Below is a small trained network, with its code and all its weights. Each question gives an input and a class and asks what happens when units are switched off, that is, made to give their printed mean instead of their output.

import numpy as np


def w(rows, s, z=0):
    codes = np.array(rows[::2]) - 128.0
    scale = np.full(codes.shape[1], s)
    scale[-1] = z or s
    return codes * scale


def f(y):
    return y / 2 * (1 + np.tanh(0.7978845608 * (y + 0.044715 * y**3)))


def log_softmax(a):
    a = a - a.max(-1, keepdims=True)
    return a - np.log(np.exp(a).sum(-1, keepdims=True))


def net(x, mask):
    res = np.array(x, float).reshape(1, 3) / 4 @ E
    y = f(res @ A[0][:, :-1].T + A[0][:, -1])
    res = res + np.where(mask, y, B[0][:, -1]) @ B[0][:, :-1]
    return log_softmax(res[-1] @ U[:, :-1].T + U[:, -1])


A, B = {}, {}
E = w([
[100,127,225,141,112,158,131,121,73,125],'x0',
[94,119,223,81,132,2,137,124,166,149],'x1',
[173,121,170,213,133,163,92,128,209,136],'x2',
],0.0066)
A[0] = w([
[111,127,3,71,130,75,136,128,88,127,246],'N0',
[119,128,246,126,124,53,126,126,219,130,254],'N1',
[118,122,153,136,132,152,133,130,111,127,153],'N2',
[132,127,211,116,111,86,145,128,144,127,189],'N3',
[124,121,125,132,125,134,132,127,131,132,128],'N4',
[125,110,88,109,136,118,141,125,133,129,117],'N5',
[112,131,167,76,130,45,132,127,88,130,204],'N6',
[116,128,82,111,122,155,127,127,42,129,230],'N7',
[97,129,174,89,127,116,136,125,1,126,151],'N8',
[121,113,155,139,132,151,135,131,122,131,98],'N9',
[164,136,94,153,143,172,119,126,126,127,108],'N10',
[138,131,25,133,132,132,127,127,164,125,239],'N11',
[123,128,209,160,127,200,128,128,80,128,155],'N12',
[138,124,37,143,104,176,140,128,140,127,126],'N13',
],0.018,0.0025)
B[0] = w([
[206,154,109,173,84,181,117,130,126,127,222],'N0',
[140,144,110,156,252,162,83,126,162,127,252],'N1',
[136,146,124,142,110,149,137,130,131,132,143],'N2',
[108,122,120,123,203,116,113,135,165,127,194],'N3',
[123,129,123,131,128,130,124,131,129,131,129],'N4',
[141,131,136,147,122,153,121,120,143,129,143],'N5',
[39,106,158,97,100,92,155,126,114,128,212],'N6',
[218,119,142,116,136,121,139,128,82,130,200],'N7',
[185,72,139,54,185,24,158,130,20,127,210],'N8',
[129,141,115,137,109,149,131,133,139,129,136],'N9',
[64,135,135,138,129,142,109,131,173,131,188],'N10',
[169,113,137,98,244,113,124,129,77,124,207],'N11',
[152,163,102,176,81,190,115,125,157,128,194],'N12',
[101,135,127,141,206,110,99,124,189,130,212],'N13',
],0.02,0.013)
U = w([
[135,93,151,74,52,88,210,129,66,124,6],'0',
[173,157,94,162,147,166,106,127,133,124,233],'1',
[2,96,150,96,153,82,129,131,144,130,151],'2',
[70,164,119,157,7,169,135,121,161,135,17],'3',
],0.0097,0.0017)

Each question gives the input, the list of numbers given to net, and the class t.
The units are the neurons (one row each of A and B). Each row of codes is followed by its name. A weight is (code - 128) times the scale printed after its matrix; where a second scale follows, it is the last column's (A, B and U).
mask holds one flag per neuron, in row order. A switched-off neuron (its flag False) gives its mean, the last column of its row in B, instead of its output. The means were averaged over made-up inputs and are rounded, as every weight is.
A unit's drop is (log p(t) with every unit on - log p(t) with that unit switched off) / (log p(t) with every unit on - log p(t) with every unit switched off).
The circuit of an input: a set's keep is (log p(t) with only the set's units on - log p(t) with every unit switched off) / (log p(t) with every unit on - log p(t) with every unit switched off). Starting from the 12 units with the biggest drops (on a tie, the unit counted first), units are removed one at a time, each time the one whose removal leaves the highest keep (on an exact tie, the one counted first), for as long as the keep stays at least 0.8.
units of the circuit, in order: the units of the circuit, biggest drop first
top k neurons: the k neurons with the biggest drops, biggest first
drop when u is switched off: that unit's drop, to one decimal
input [7,-5,-1], class 0: top 2 neurons => (N1 N8)
input [-6,8,-3], class 2: units of the circuit, in order => (N6)
input [8,-7,4], class 3: top 2 neurons => (N1 N11)
input [-5,7,5], class 2: top 3 neurons => (N0 N12 N7)
input [-5,-7,6], class 2: top 2 neurons => (N0 N10)
input [-1,-2,-7], class 0: top 2 neurons => (N1 N8)
input [4,-6,8], class 3: drop when N1 is switched off => 0.2
input [-3,0,-7], class 0: drop when N1 is switched off => 0.4
input [2,-4,8], class 3: drop when N8 is switched off => 0.1
input [-6,-2,7], class 2: drop when N0 is switched off => 0.5
